(in the rows, 128 means zero)
Each row of numbers stands for one object and depends on some of the facts below. Use the named rows to name the rest.

There are 4 kinds of fact about the objects: Ψ, Δ, σ, τ.
begar {Ψ=a}
biruk {Ψ=a, Δ=figer vuti droska, σ=raluk, τ=linam drosko}
boma {Ψ=b, Δ=nodun grokle, τ=dregre}
braflal {Ψ=b, σ=nitore}
branes {Ψ=a}
bregre {Ψ=a, τ=tredabru}
bremi {Ψ=b, σ=dabras nodun siskon gegril}
brenu {Ψ=b}
brikes {Ψ=a, Δ=ruten drebrik dredrul paro}
brorir {Ψ=a, σ=kunomul dibro}
brufos {Ψ=a, σ=nodun}
brufu {Ψ=a, τ=duzin}
brugrar {Ψ=b, Δ=posir gulam klubri, τ=degrik}
brutir {Ψ=b, τ=koplo drovak}
bubrum {Ψ=c, τ=klubri}
burar {Ψ=b}
dabras {Ψ=b, σ=siskon}
degrik {Ψ=a}
dibro {Ψ=c, σ=brufos drimor, τ=trugrar}
draladron {Ψ=a, τ=rofledre totul}
drebrik {Ψ=b}
dredrul {Ψ=b, σ=sadrul, τ=somam sibor}
dregre {Ψ=a, τ=tedutran}
dregrir {Ψ=c, Δ=vugal ratres gostorol, σ=musos, τ=totul}
dreklu {Ψ=b, τ=pibe}
dretror {Ψ=c, Δ=nilin gusem siku raluk ratres fomo}
drimor {Ψ=b}
drino {Ψ=c, Δ=sovem giklis}
droska {Ψ=c, σ=gostorol}
drosko {Ψ=c, Δ=brufu vugal, τ=degrik legren}
droter {Ψ=a, Δ=rotro branes zuklus tebus begar ligi, τ=rasko gegril}
drovak {Ψ=c, τ=rugru drosko}
druple {Ψ=b}
duza {Ψ=a, σ=tebus, τ=ragrur}
duzin {Ψ=b, Δ=stostazor tabros braflal rores, τ=degrik}
fazor {Ψ=b, τ=brutir retreklos greskir}
figer {Ψ=a, τ=degrik nuflo}
fikefi {Ψ=a, τ=legren starol}
flasus {Ψ=c, σ=droter}
fleben {Ψ=c}
flekes {Ψ=a, τ=musos}
fleloplu {Ψ=c, σ=dregrir sapo braflal, τ=degrik gegril}
fleplupum {Ψ=b, τ=rugru}
floda {Ψ=a, Δ=totul plapel}
floma {Ψ=b, Δ=bubrum tufol nibrek, τ=plobra}
floste {Ψ=b, Δ=plinupil drebrik ratres siskon vuskadrik, σ=gizute raluk, τ=degrik}
fogro {Ψ=a, σ=gizute sadrul raluk siskon, τ=nodun}
fogrupu {Ψ=c, σ=nuflo siku, τ=degrik}
fomo {Ψ=c, σ=tripla plipas, τ=degrik}
fuplo {Ψ=a, τ=zuru}
gegril {Ψ=a}
giklis {Ψ=a, σ=stoklan gegril kapu}
gizute {Ψ=c, σ=sadrul drimor, τ=degrik rugru}
goskuli {Ψ=b}
gostorol {Ψ=c, σ=dabras gegril}
greskir {Ψ=b, σ=dibro musos}
grokle {Ψ=c}
grudros {Ψ=a, Δ=flekes paro, τ=tridor}
gugor {Ψ=a}
gulam {Ψ=c}
gusem {Ψ=a}
gutrom {Ψ=a, τ=floste}
kabu {Ψ=b}
kapu {Ψ=c, σ=vadrin}
kliram {Ψ=b, σ=gizute, τ=sotevur}
klopalu {Ψ=a, τ=sadrul retreklos}
kloplitu {Ψ=b, Δ=vidrum rores fleben}
klubri {Ψ=b, σ=kloplitu}
klupoplak {Ψ=c, σ=drimor migra}
kluskos {Ψ=b, Δ=gusem lakin bremi trabi}
koplo {Ψ=c, σ=dredrul, τ=retreklos}
kunomul {Ψ=a, σ=musos dredrul}
lakin {Ψ=a}
ledri {Ψ=b, τ=nuflo koplo}
legren {Ψ=b, Δ=motraflek popi vidrum gulam, τ=degrik posir}
lifem {Ψ=b, σ=tredabru brorir flasus}
ligi {Ψ=a, τ=degrik talu plobra}
liguk {Ψ=a, τ=drovak}
linam {Ψ=a, τ=gugor}
litrun {Ψ=b, τ=degrik}
loka {Ψ=a, σ=sugratos, τ=dregrir}
lotrir {Ψ=b, Δ=tabros braflal, σ=figer nuflo}
lufen {Ψ=c, Δ=poga mobram dibro, σ=rores}
meflol {Ψ=a}
migra {Ψ=c, σ=drimor}
mobram {Ψ=a}
motraflek {Ψ=c, τ=greskir ligi}
mozes {Ψ=a, Δ=vuluto linam neman drebrik tifir bregre}
musos {Ψ=a, σ=sadrul, τ=trugrar}
neduk {Ψ=a, σ=bremi gegril dredrul, τ=degrik koplo}
nele {Ψ=a, Δ=trostal plogri kliram begar}
neman {Ψ=b, τ=linam}
nibrek {Ψ=c, σ=stefim, τ=drosko}
nilin {Ψ=c, σ=nodun gegril, τ=degrik dabras}
nitore {Ψ=c, σ=brorir, τ=rudrostun}
nodun {Ψ=c}
nuflo {Ψ=b, σ=drimor rores greskir}
nuklino {Ψ=a, Δ=fuplo fikefi musos, τ=lotrir}
paplem {Ψ=b, Δ=nuflo nodun stulun}
paro {Ψ=a, τ=degrik}
pedas {Ψ=a}
pegro {Ψ=a, σ=klupoplak, τ=kabu}
pibe {Ψ=a, τ=popi}
pides {Ψ=b, τ=sovem}
pigra {Ψ=c, Δ=lifem pegro, σ=skoga}
plagas {Ψ=c, Δ=poga starol fogro takle plavi}
plapel {Ψ=a}
plavi {Ψ=a}
plinupil {Ψ=b}
plipas {Ψ=a, Δ=trostal puli siskon brenu, σ=siskon tebus}
plobra {Ψ=a, τ=koplo}
plogri {Ψ=a, τ=litrun}
ploplo {Ψ=a, Δ=tibru nodun rugru robu ledri}
plufar {Ψ=a}
poga {Ψ=b, τ=liguk}
popi {Ψ=a, τ=neduk totul}
posir {Ψ=c, σ=sanes}
puli {Ψ=c, τ=kapu}
ragrur {Ψ=c, Δ=zuru grokle, σ=duza}
raluk {Ψ=c, σ=drimor dibro dredrul}
rasko {Ψ=a, τ=gizute}
ratres {Ψ=a}
retreklos {Ψ=b, Δ=tridor stostazor stoklan rofledre litrun tifir, σ=plipas, τ=degrik}
robu {Ψ=a, τ=tufol}
rofledre {Ψ=c, τ=nele}
rores {Ψ=a, σ=migra}
rotro {Ψ=a}
rudrostun {Ψ=b, τ=degrik}
rugru {Ψ=b}
rugrudris {Ψ=a, Δ=tibru vuluto goskuli kapu gostorol}
ruten {Ψ=c, τ=drosko}
sadrul {Ψ=b, τ=dabras}
sanes {Ψ=b, σ=neduk}
sapo {Ψ=c, σ=stoklan pigra zuklus, τ=fikefi bregre}
sesir {Ψ=b, Δ=dabras stulun vosom}
sibor {Ψ=b, Δ=nuflo plogri flekes takle, τ=rugru}
siku {Ψ=a, σ=pegro klupoplak, τ=gizute}
siskon {Ψ=c, τ=kloplitu}
skarom {Ψ=a}
skoga {Ψ=c, Δ=fuplo rasko gusem brutir, τ=musos}
somam {Ψ=b}
sotevur {Ψ=a, τ=degrik}
sovem {Ψ=b}
starol {Ψ=c, σ=musos, τ=brutir}
stefim {Ψ=b, Δ=pedas plavi, σ=dreklu brufos, τ=ratres}
stigo {Ψ=b, Δ=dabras vuti ligi, τ=lakin}
stogran {Ψ=b, Δ=plinupil nuflo tridor somam fleplupum siskon, σ=kapu}
stoklan {Ψ=b, σ=zotrugruk lotrir, τ=lakin duza}
stostazor {Ψ=a, σ=loka}
stulun {Ψ=c, σ=vosom, τ=rugru litrun}
stusan {Ψ=a, Δ=gugor koplo fogrupu, τ=rugru}
suflan {Ψ=a, τ=degrik}
sugratos {Ψ=c, σ=musos, τ=nuklino}
tabros {Ψ=a}
takle {Ψ=c}
talu {Ψ=c, Δ=lakin plogri flekes migra koplo ledri kapu, σ=bremi}
taplom {Ψ=a, σ=nodun}
tebus {Ψ=b, σ=drimor gegril, τ=sadrul drebrik}
tedutran {Ψ=a, Δ=pegro plufar gegril skarom, τ=retreklos klubri}
tetun {Ψ=a, Δ=gusem gulam plufar, σ=nodun pegro}
tevu {Ψ=b, Δ=somam tabros neman skarom, τ=degrik}
tibru {Ψ=a, τ=posir}
tifir {Ψ=b, σ=kunomul sugratos paro skarom}
totul {Ψ=b, τ=rugru litrun}
trabi {Ψ=c}
tredabru {Ψ=a, σ=duzin, τ=vidrum}
tridor {Ψ=a, τ=degrik skoga}
tripla {Ψ=c, σ=popi migra}
trostal {Ψ=c, σ=stostazor, τ=starol drosko}
trugrar {Ψ=a, σ=loka klupoplak}
tufol {Ψ=a, σ=dregrir fogrupu, τ=degrik}
vadrin {Ψ=a, σ=koplo, τ=floste}
vidrum {Ψ=b}
vosom {Ψ=c, σ=stefim, τ=biruk}
vugal {Ψ=c}
vuluto {Ψ=b, τ=degrik}
vuskadrik {Ψ=a, σ=brorir, τ=bubrum tedutran}
vuti {Ψ=a, σ=vadrin siskon vuskadrik}
zepi {Ψ=b, Δ=rasko dabras vadrin trostal suflan flasus burar}
zotrugruk {Ψ=a, Δ=meflol tufol plufar nitore dredrul fogrupu bregre}
zuklus {Ψ=c, σ=sugratos}
zuru {Ψ=a, τ=burar}

Some objects and their rows:
rotro: [127 131 110 188  87 128 144 113 135 164 115 134 101 135 124 155 145 126
 150 137 116 122  81 132 142 158 133  75  96 120 112 112  95 108 171]
tifir: [153 137 114 208  89 128 149 128 152 162 112 147  80 150 135 131 145 106
 154 154 119 115 114 140 135 152 176  89 121 121 149 106 150 146 166]
nitore: [124 130 108 142  78 171 126 139 133 193 135 151 173 138 113 126 151 105
 172 135 139 116 107 120 138 150 130  71  92 144 110 221  98 112 178]
klupoplak: [131 130 107 144  78 171 124 112 136 193 134 149 137 150 112 129 165 118
 161 133 118 124  85 126 147 149 131  72  96 121 112 213  88 130 170]
sadrul: [145 136 127 172  79 126 152 118 143 164 114 163 120 131 148 129 129 105
 151 144 114 124 100 167 133 148 160  80 108 132 121 100 141 134 168]
trugrar: [125 131 111 178  80 160 164 118 132 161 116 132  79 144 124 190 141 120
 150 150 116 129  84 122 149 153 128  79 100 115 122 105  97 122 169]
degrik: [127 133 112 143  79 168 169 127 130 164 134 134 110 129 150 178 130 118
 156 178 114 165  84 136 144 149 131  76  97 145 110 118 103 119 169]
plufar: [126 130 109 203  95 139 149 112 133 159 111 130 126 143 122 144 140 113
 152 136 137 121  80 138 146 154 137  72  96 125 111 100 104 100 169]
droska: [124 132 108 150  80 159 131 112 133 188 158 134 105 150 113 129 177 121
 164 137 120 139  93 128 146 151 131  70  94 117 111 181  90 105 169]
bremi: [134 135 113 193  92 126 135 114 143 161 119 148  99 143 135 128 145 105
 150 140 117 133  88 169 132 152 166  76 123 128 123  95 149 125 166]
takle: [129 130 105 150  78 156 125 120 133 196 140 140 143 151 113 124 168 115
 168 137 115 114  83 122 145 152 134  69  94 120 113 222  85 130 171]
kabu: [149 134 121 186  84 128 140 113 149 159 115 154  98 143 145 132 141 105
 151 137 116 130  95 169 132 154 162  76 119 116 129  96 122 143 167]
totul: [145 141 141 170  88 127 148 113 148 162 118 158  82 131 139 129 146 105
 151 153 114 163 107 156 132 157 183  96  95 148 111 114 140 138 167]
nibrek: [122 132 109 140  77 174 167 130 133 160 130 156 160 149 112 127 163 103
 193 137 115 115  87 121 136 153 140  70  96 112 113 163  86  89 201]
liguk: [126 132 114 165  89 133 150 109 133 162 112 132 105 132 124 146 147 122
 165 135 116 136  86 124 141 149 132  92  91 134 110 132  99  93 170]
puli: [126 128 110 146  78 152 125 116 135 196 134 144 149 148 113 125 168 120
 166 133 131 118  84 125 143 154 130  69  93 121 109 215  91 125 169]
paplem: [150 135 128 167  81 127 128 114 158 166 116 153  98 143 146 128 144 104
 152 138 113 115  89 142 132 151 164  86 119 117 126 100 119 134 166]
nuflo: [144 137 123 183  78 126 151 145 136 163 132 144  80 137 152 127 131 104
 151 174 114 128  90 149 132 150 168  83 114 145 124 107 133 150 168]
gegril: [126 132 109 174  85 144 159 111 133 160 113 132 137 136 136 144 130 119
 159 144 118 141  84 146 145 151 131  76  95 145 110 136  99 104 171]
vuluto: [132 137 126 180  85 127 157 146 133 160 123 149 116 134 138 126 130 105
 153 159 116 117 113 136 132 149 185  92 101 146 115 102 176 127 165]
grudros: [126 138 109 159  83 135 151 116 133 177 113 134 134 137 125 150 134 126
 161 136 116 116  85 118 134 155 134  89  96 119 110 116 102  88 168]

Rows to name:
No name comes twice in this set of rows, the named rows included.
[134 129 108 141  78 181 125 114 144 210 114 196 212 140 113 127 142 128
 153 134 123 114  81 143 140 147 130  71  95 149 110 222  90 147 169] : skoga
[122 137 112 176  85 152 179 142 130 162 123 132  90 134 115 149 131 114
 151 164 123 130  88 119 136 146 130  91  94 137 111 115 104  97 170] : tufol
[160 135 138 154  84 132 125 118 135 160 128 148  84 143 158 129 153 105
 155 158 109 183  85 155 132 155 184  93  94 164 110 106 135 162 168] : rugru
[130 135 119 178  87 124 147 140 142 161 123 157 111 132 136 127 134 104
 155 150 120 117  89 135 131 154 171  88 110 141 119 103 151 127 168] : ledri
[135 138 120 174  79 126 153 132 135 161 139 144  81 129 146 132 135 106
 150 171 116 152  90 175 132 155 153  73 114 139 117  97 108 140 166] : dabras
[159 132 126 210  87 128 145 114 151 160 112 148  85 141 141 128 138 105
 149 154 117 119 117 158 135 151 169  83 116 122 142 125 136 144 167] : braflal
[137 130 105 146  78 184 123 114 143 205 117 173 162 151 114 129 156 121
 160 134 120 115  82 131 149 148 134  72  95 125 112 236  97 141 171] : pigra
[125 135 111 157  80 136 166 113 134 170 127 131  80 132 115 174 148 131
 151 138 116 120  88 121 135 152 131  92  95 115 111 102  99  82 169] : biruk
[125 129 106 141  77 172 127 114 135 204 164 129 108 159 114 129 180 124
 168 134 117 137  89 123 147 149 131  70  92 122 113 164  89 101 168] : ragrur
[153 138 140 150  87 127 124 112 158 164 117 159  84 139 144 128 159 107
 163 135 113 139  95 128 131 155 188 108  96 143 111 104 138 135 165] : sibor
[126 131 106 140  79 159 142 121 132 192 132 155 177 135 113 129 156 114
 167 135 137 115 104 129 139 146 133  71  94 124 109 218  95 105 179] : motraflek
[140 139 124 196 102 128 133 112 152 162 112 152  88 142 128 123 156 105
 153 138 117 134 111 143 132 156 191  99  97 147 118 113 169 128 168] : dredrul
[123 135 108 171  96 139 147 120 134 160 112 140 106 132 115 141 143 120
 159 136 124 137  84 122 134 155 134  94  90 151 109 115 102 100 173] : siku
[143 137 136 173  78 126 166 132 135 163 126 144 101 135 147 126 128 103
 152 171 113 132 133 149 132 151 188  90  95 143 117 125 156 137 168] : litrun

The same objects again, as new rows of numbers:
Known rows:
plinupil: [168  95 105  94 139 119 180 100  85 103 168 136 103  87 133 136  89 135
  81 140 123 118 100 188  94 136 151 131 163 125 175 176 147 123 108 158
 168 181 127 126 149 107 105 104 178]
loka: [ 90 149 128 144 103 147 138 135 143 128  91 125 142 129 112 129 138 136
 111 118 144 133 155 132 156 136 120 126 114 142 111 105 114 124 119 103
 108 108  87 137 143 131 138 159 113]
ligi: [ 97 158 123 121 135 131 117 128 170 153 102 144 131 168 131 117 159 115
 128 156  89 124 156  94 131 124 117 156  89 115 136 114 125 155 153 106
 115 121 148 136 133 137 151 126 122]
droska: [145 158 155 158 156 107  56 132 140 133 137 121 137 158 132 129 134 141
 175 122 117 132 122 113 170 111 126 101 163 121  69 101 127 120 151 146
 120  67 145 135  76 137 131 117  93]
paplem: [160 109 111 103 139 115 190 107  72 107 172 122 100  78 135 143  84 135
  76 136 139 126  97 190  89 132 159 152 159 121 168 167 150 125 121 152
 164 204 129 111 144 103 110 118 171]
burar: [172 105 102  97 147 117 178  98  79 105 168 133 105  87 129 133 101 135
  82 142 120 123 101 190  95 138 156 131 160 124 173 179 144 125 113 162
 168 176 128 132 152  99 104 109 177]
pegro: [108 131 115 151 126 148 130 164 146 121 112 147 129 155 117 115 153 131
 150 110 135 131 131  76 132 143 120 101 103 140 124 130 126 114 112 120
 105 101 103 132 130 132 121 166 113]
sibor: [136  23 113  83 100 145 179  88  39 159 192 125 125   6 136  34 106 126
  76 108 129 162 119 132  98 118 158 168 122 180 160 159  82 114 130 148
 141 208  96 106 165 100 133 110 173]
floste: [105  99 117  82 123  91 165 100 136 143 179  87 115 119  96 127  69 122
  63 151  96  91 172 131  44 171 130 197  10 114 180 175 147 124 207 149
 122 219 142 127 143 111 116 139 215]
linam: [110 153 131 126 122 149 128 143 141 128  95 142 140 150 139 109 166 116
 143 126 126 133 128 114 148 114 117 109 124 137 130 119 123 140 108 119
 123 112  97 134 155 136 139 131 102]
fogro: [118 163 154 130 121 120  84 146 122 120 119 101 140 154 119 124 131 133
 142 100 123 117 163 113 154 149 107 103  87 152 110 105 120 140 131 138
 117  92  50 127 138 110 119 142 119]
bubrum: [113 137 154 145 118 147 102 143 156 143  83 118 164 151 130 114 166 119
 190 130 140 130 112 110 151 110 114  93 146 112 109 110 127 130 116 111
 115  80 152 158 140 152 142 126  91]
nodun: [139 105 112 171 144 124  57 150 158 114 127 153 116 136 113 135 174 125
 185 126 150 132 122  92 159 104 111 105 190 113  63 107 140 109 132 118
 125  85 174 133  59 141 126 142  94]
klupoplak: [135 122 132 184 134 127  89 162 141 136 121 128 129 148 109 166 120 155
 186 107 148 139 107  74 143 150 125 110 131 124  98 102 121  99 118 113
 113  63 173 125  72 150 123 161 102]
plipas: [138 155 133 153 140 110 107 153 138 108 145 136 109 149 134 146 121 132
 131 103 143 131 142 114 150 119 128 130 140 142  89 111 129 123 140 134
 118 118 112  93  83 130 125 140 101]
vuluto: [122  75  96  66 127 115 164  84 142 145 157 124 114 113 112 115 120 104
  70 180  81  95 155 144  52 145 125 187  64 104 195 181 148 143 176 134
 144 219 178 142 152 114 126 103 207]
stoklan: [136  90 103  96 132 126 179 114  92 104 155 119 122  89 115 101 116 128
  93 133 126 111 115 161  86 151 141 119 110 129 176 187 149 112 126 162
 146 190  83 147 183  95  98 143 178]
bremi: [174  86 110  96 151  90 135 110  92  80 204 120  97  98 125 113  95 125
  86 125 129 108 129 174 102 129 146 115 150 132 142 185 156 111 145 189
 155 190  83 121 131  90  88 112 179]
fogrupu: [ 93 116 137 144 119 123  73 135 199 181 111 116 148 182  98 142 126 130
 182 150  93 112 164  39 108 160  98 151  24 107 130 104 117 124 173  97
  95  80 212 146  88 162 147 137 136]
tebus: [137  98  95 102 146 109 160 120  92 103 179 120 114  96 100  79 136 129
  93 128 127 110 123 146  93 148 148 124 109 129 152 198 155 113 152 179
 140 194  71 148 166  81  90 163 179]
grokle: [143 139 144 159 137 131  88 128 144 141 111 134 142 143 135 154 136 139
 178 133 131 139 102 119 159 118 122 104 170 114 102  95 122 125 110 113
 132  57 178 135  90 152 140 113  97]

Which object is each row?
No name comes twice in this set of rows, the named rows included.
[165 100  92 100 150 127 159 102  88 112 136 119 103  80 128 136  83 131
  82 144 128 110 103 201  80 144 166 136 178 134 183 192 141 131 117 180
 167 188 102 127 135 121 101  92 162] : sovem
[108 105 121 155 122 135  66 143 170 123 103 133 141 126 102 102 202 115
 179 130 161 128 154 104 163 103 101 104 162 117  56 114 134 116 153 116
 109 100 142 156  98 132 132 161  95] : siskon
[150 147 138 133 126 127 140 130 125 110 144 165 123 155 149 160 138 136
 129 128 112 148 121 118 167 110 114 112 143 127 119  95 123 131  90 101
 135  87 150 113 122 117 139 122 122] : plapel
[147  16 113  71  98 139 184  78  46 145 215 147 131  25 134  32 133 131
  77 115 107 167 122 130 118 107 141 140 102 169 160 158  93 107 110 135
 149 185 111 125 191  83 131 113 196] : totul
[ 96 146 120 113 130 126 107 115 190 170 109 142 126 178 132 127 150 107
 121 169  71 114 175  86 113 130 107 185  66 113 141 114 122 158 174  96
 111 126 180 129 113 147 155 107 135] : suflan
[114  96 119  72 133  84 151 109 148 132 179  91 110 128 109 111  99  96
  74 158 103  85 168 137  42 146 123 191  38 105 177 183 158 137 218 149
 128 248 146 127 147 110 114 131 200] : retreklos
[134 135 143 157 128 126  73 127 153 121 115 127 138 135 120 155 132 140
 166 125 143 127 140 129 171 118 115 102 172 122  71  96 128 113 126 119
 122  66 155 139  81 147 132 124 103] : kapu
[ 78 131 114 119 105 134 109 104 203 155  97 136 125 156 106 152 138 113
  98 164  94 111 209 105 120 145  94 176  58 121 123 107 119 143 170  84
 105 123 163 142 109 147 152 123 144] : paro
[131 115 113  86 127 124 194 117  93 110 144 112 126  91 131  95 132 113
  86 143 138 115 103 180  87 133 147 138 135 114 181 184 159 134 130 155
 149 215 101 143 199  94 109 136 167] : fazor
[108  77 151 142 101 162  88 123 117 185 118 128 168  87 139  50 165 128
 174 106 137 169 121  71 163 100 127 124 125 161  93  93  74 120 124 108
 100  91 139 133 131 152 161 119  92] : drovak
[150 136 152 154 142 110  54 138 156 121 136 121 134 162 131 139 138 129
 181 113 137 125 134 110 163 108 116  93 158 123  66 105 130 115 142 139
 120  74 147 127  74 142 127 115  97] : gostorol
[102 121 110 144 118 155 130 157 141 128 104 156 134 139 121 100 167 124
 150 112 135 139 128  75 136 130 123 105 107 146 129 132 116 120 111 113
 106 108 102 137 141 136 129 157 107] : popi
[171  32  96  95 125 134 162  77  50 134 198 145 106  30 137  83  83 142
  76 121 112 157 114 160 105 127 158 141 148 171 166 161  95 109 111 160
 158 167 115 105 136 105 119  84 185] : rugru
[ 99 151 158 147 102 137  73 135 140 140  78  83 172 140 104 126 155 138
 174 112 142 118 149 125 170 148 101  95 115 121  90  91 119 132 120 112
 111  65 102 167 142 125 129 153 101] : starol
[ 87 136 143 163 101 142 101 131 160 141  81 105 163 121  96 137 145 142
 153 122 163 131 151 133 169 138 111 114 131 120  77  94 121 107 131  97
 104  82 136 161 120 140 141 161  99] : sugratos

